Below are the code and all the weights of a small trained network. Each question names an input and a class and asks about switching units off, where a switched-off unit gives its printed mean instead of its output.

import numpy as np


def w(rows, s, z=0):
    codes = np.array(rows[::2]) - 128.0
    scale = np.full(codes.shape[1], s)
    scale[-1] = z or s
    return codes * scale


def norm(h):
    return h / np.sqrt((h * h).mean(-1, keepdims=True) + 1e-5)


def f(y):
    return np.maximum(y, 0)


def log_softmax(a):
    a = a - a.max(-1, keepdims=True)
    return a - np.log(np.exp(a).sum(-1, keepdims=True))


def net(x, mask):
    res = np.array(x, float).reshape(1, 6) / 4 @ E
    u = 0
    for l in range(4):
        y = f(norm(res) @ A[l][:, :-1].T + A[l][:, -1])
        res = res + np.where(mask[u : u + 4], y, B[l][:, -1]) @ B[l][:, :-1]
        u += 4
    return log_softmax(norm(res)[-1] @ U[:, :-1].T + U[:, -1])


A, B = {}, {}
E = w([
[156,190,168,75],'x0',
[2,188,208,119],'x1',
[219,154,170,179],'x2',
[192,211,174,59],'x3',
[119,31,154,189],'x4',
[160,72,112,75],'x5',
],0.0068)
A[0] = w([
[70,148,93,183,3],'0.n0',
[105,69,127,248,113],'0.n1',
[90,188,152,112,210],'0.n2',
[221,116,63,159,153],'0.n3',
],0.011,0.0035)
B[0] = w([
[55,183,79,181,166],'0.n0',
[131,2,218,215,252],'0.n1',
[85,181,174,125,229],'0.n2',
[168,91,113,19,254],'0.n3',
],0.008,0.0057)
A[1] = w([
[35,85,220,2,253],'1.n0',
[197,145,53,130,84],'1.n1',
[154,192,248,113,42],'1.n2',
[145,214,200,115,67],'1.n3',
],0.0065,0.0044)
B[1] = w([
[122,179,83,97,254],'1.n0',
[187,100,186,67,145],'1.n1',
[104,184,192,87,158],'1.n2',
[136,170,247,129,161],'1.n3',
],0.014,0.0075)
A[2] = w([
[72,138,115,148,171],'2.n0',
[49,180,73,130,31],'2.n1',
[152,6,106,123,102],'2.n2',
[129,38,166,190,4],'2.n3',
],0.012,0.0016)
B[2] = w([
[254,76,99,150,181],'2.n0',
[188,166,49,198,207],'2.n1',
[70,128,207,171,253],'2.n2',
[8,83,149,133,226],'2.n3',
],0.0089,0.0063)
A[3] = w([
[245,87,132,131,22],'3.n0',
[107,172,166,112,3],'3.n1',
[96,176,131,153,132],'3.n2',
[222,230,114,93,212],'3.n3',
],0.011,0.0042)
B[3] = w([
[126,110,114,75,153],'3.n0',
[151,226,230,108,147],'3.n1',
[220,238,128,168,161],'3.n2',
[104,2,160,142,254],'3.n3',
],0.0079,0.0099)
U = w([
[136,244,201,45,159],'0',
[161,102,153,96,3],'1',
[150,130,6,73,88],'2',
[71,24,157,186,175],'3',
[128,200,57,217,109],'4',
[209,60,130,8,182],'5',
],0.018,0.0057)

Each question gives the input, the list of numbers given to net, and the class t.
The units are the neurons (one row each of A and B). Each row of codes is followed by its name. A weight is (code - 128) times the scale printed after its matrix; where a second scale follows, it is the last column's (A, B and U).
mask holds one flag per neuron, layer by layer. A switched-off neuron (its flag False) gives its mean, the last column of its row in B, instead of its output. The means were averaged over made-up inputs and are rounded, as every weight is.
A unit's drop is (log p(t) with every unit on - log p(t) with that unit switched off) / (log p(t) with every unit on - log p(t) with every unit switched off).
The circuit of an input: a set's keep is (log p(t) with only the set's units on - log p(t) with every unit switched off) / (log p(t) with every unit on - log p(t) with every unit switched off). Starting from the 12 units with the biggest drops (on a tie, the unit counted first), units are removed one at a time, each time the one whose removal leaves the highest keep (on an exact tie, the one counted first), for as long as the keep stays at least 0.8.
units of the circuit, in order: the units of the circuit, biggest drop first
most important unit: the unit with the biggest drop
top k neurons: the k neurons with the biggest drops, biggest first
k most important neurons of layer l: the k neurons of layer l with the biggest drops, biggest first
drop of u: that unit's drop, to one decimal
input [2,4,-6,-5,4,8], class 2: units of the circuit, in order	[1.n0, 3.n3]
input [-7,2,-5,4,-6,-1], class 4: units of the circuit, in order	[2.n1, 0.n3]
input [-5,-4,-2,7,-2,-8], class 5: units of the circuit, in order	[3.n3, 2.n2, 0.n1]
input [7,-4,0,-3,-3,-6], class 5: units of the circuit, in order	[3.n3, 0.n1, 2.n2]
input [8,3,-8,-7,4,2], class 2: most important unit	2.n2
input [-7,1,0,2,-8,-4], class 4: top 4 neurons	[2.n1, 0.n0, 0.n3, 0.n1]
input [-6,-3,-5,4,0,-2], class 5: 2 most important neurons of layer 0	[0.n1, 0.n2]
input [-7,0,-2,-5,-8,-6], class 4: drop of 3.n3	0.1
input [-1,3,2,-8,-7,0], class 4: drop of 0.n0	0.0
input [-8,4,-4,-4,-5,4], class 4: drop of 2.n1	0.1
